Here is a tiny trained network, its code and every weight. The questions are about switching its units off for an input and a class, where a switched-off unit gives its printed mean instead of its output.

import numpy as np


def w(rows, s, z=0):
    codes = np.array(rows[::2]) - 128.0
    scale = np.full(codes.shape[1], s)
    scale[-1] = z or s
    return codes * scale


def f(y):
    return np.maximum(y, 0)


def log_softmax(a):
    a = a - a.max(-1, keepdims=True)
    return a - np.log(np.exp(a).sum(-1, keepdims=True))


def net(x, mask):
    res = np.array(x, float).reshape(1, 8) / 4 @ E
    y = f(res @ A[0][:, :-1].T + A[0][:, -1])
    res = res + np.where(mask, y, B[0][:, -1]) @ B[0][:, :-1]
    return log_softmax(res[-1] @ U[:, :-1].T + U[:, -1])


A, B = {}, {}
E = w([
[118,133,145,130,129,135,126],'x0',
[107,142,108,177,79,113,12],'x1',
[120,161,59,63,126,225,121],'x2',
[189,252,136,114,101,97,149],'x3',
[154,120,138,115,122,135,115],'x4',
[111,132,134,132,122,128,134],'x5',
[144,125,113,127,136,125,125],'x6',
[127,125,127,122,119,124,129],'x7',
],0.015)
A[0] = w([
[127,118,72,129,139,131,78,122],'neuron 0',
[116,96,122,134,69,105,150,95],'neuron 1',
[173,81,201,135,184,50,233,226],'neuron 2',
[183,254,155,157,94,74,115,165],'neuron 3',
[159,180,155,154,115,64,132,115],'neuron 4',
[100,65,111,70,188,224,175,150],'neuron 5',
[154,126,91,135,152,89,119,150],'neuron 6',
[130,67,152,178,150,129,130,219],'neuron 7',
[119,134,100,81,132,203,178,159],'neuron 8',
[117,112,133,118,98,147,97,88],'neuron 9',
[100,24,113,151,135,170,127,254],'neuron 10',
[81,192,55,115,99,210,11,28],'neuron 11',
[72,124,96,152,128,132,141,150],'neuron 12',
[119,139,136,143,131,97,95,84],'neuron 13',
[158,197,131,49,143,161,210,114],'neuron 14',
[123,109,167,126,139,112,177,154],'neuron 15',
[131,127,154,195,119,68,42,133],'neuron 16',
[123,120,134,173,115,94,63,161],'neuron 17',
[115,143,133,149,126,70,75,79],'neuron 18',
[108,109,139,117,113,120,96,110],'neuron 19',
],0.015,0.0067)
B[0] = w([
[133,119,161,137,105,112,126,157],'neuron 0',
[136,127,127,137,116,131,120,140],'neuron 1',
[127,113,241,75,72,162,151,250],'neuron 2',
[93,189,69,49,90,162,129,240],'neuron 3',
[116,159,88,74,95,127,128,192],'neuron 4',
[105,85,50,51,126,101,98,221],'neuron 5',
[96,123,149,130,110,121,135,146],'neuron 6',
[141,87,150,164,92,110,130,184],'neuron 7',
[134,121,67,129,175,126,99,195],'neuron 8',
[142,110,135,132,136,123,148,143],'neuron 9',
[127,33,140,118,83,107,97,213],'neuron 10',
[124,120,251,65,121,169,171,204],'neuron 11',
[164,120,126,123,124,125,119,150],'neuron 12',
[123,126,100,122,125,120,123,149],'neuron 13',
[133,180,104,181,228,134,136,216],'neuron 14',
[134,122,145,100,135,147,131,172],'neuron 15',
[130,114,62,165,100,85,121,200],'neuron 16',
[131,107,107,189,117,118,108,180],'neuron 17',
[120,135,81,109,107,120,110,166],'neuron 18',
[132,119,137,139,118,114,145,144],'neuron 19',
],0.028,0.027)
U = w([
[198,65,235,115,108,84,89,244],'0',
[128,133,32,72,113,78,26,124],'1',
[149,237,191,87,94,167,175,172],'2',
[173,236,83,152,216,133,111,4],'3',
[201,119,125,253,54,2,53,60],'4',
],0.0076,0.0023)

Each question gives the input, the list of numbers given to net, and the class t.
The units are the neurons (one row each of A and B). Each row of codes is followed by its name. A weight is (code - 128) times the scale printed after its matrix; where a second scale follows, it is the last column's (A, B and U).
mask holds one flag per neuron, in row order. A switched-off neuron (its flag False) gives its mean, the last column of its row in B, instead of its output. The means were averaged over made-up inputs and are rounded, as every weight is.
A unit's drop is (log p(t) with every unit on - log p(t) with that unit switched off) / (log p(t) with every unit on - log p(t) with every unit switched off).
The circuit of an input: a set's keep is (log p(t) with only the set's units on - log p(t) with every unit switched off) / (log p(t) with every unit on - log p(t) with every unit switched off). Starting from the 12 units with the biggest drops (on a tie, the unit counted first), units are removed one at a time, each time the one whose removal leaves the highest keep (on an exact tie, the one counted first), for as long as the keep stays at least 0.8.
units of the circuit, in order: the units of the circuit, biggest drop first
most important unit: the unit with the biggest drop
top k neurons: the k neurons with the biggest drops, biggest first
drop when u is switched off: that unit's drop, to one decimal
input [2,-5,-7,1,1,-4,6,0], class 2: most important unit	neuron 10
input [5,2,0,0,6,3,-2,5], class 4: units of the circuit, in order	[neuron 2; neuron 5; neuron 3]
input [8,0,2,6,1,-3,-5,-8], class 3: top 2 neurons	[neuron 2; neuron 14]
input [0,-1,5,6,1,1,-5,7], class 3: top 2 neurons	[neuron 14; neuron 2]
input [-7,8,1,8,-3,7,8,5], class 2: top 4 neurons	[neuron 11; neuron 5; neuron 10; neuron 8]
input [4,-1,8,7,-8,-6,-1,5], class 3: top 2 neurons	[neuron 14; neuron 2]
input [-5,1,-5,-7,7,7,-4,-6], class 4: top 2 neurons	[neuron 11; neuron 16]
input [-2,7,1,7,-1,-7,6,0], class 2: top 2 neurons	[neuron 11; neuron 5]
input [5,-7,-3,-4,-2,-3,-8,-8], class 0: drop when neuron 8 is switched off	0.0
input [-6,-6,8,5,-2,4,2,5], class 3: drop when neuron 14 is switched off	0.8
input [-4,-5,4,7,-1,-3,8,-7], class 3: drop when neuron 14 is switched off	0.3
input [4,4,-1,-8,5,6,3,8], class 4: drop when neuron 2 is switched off	0.1
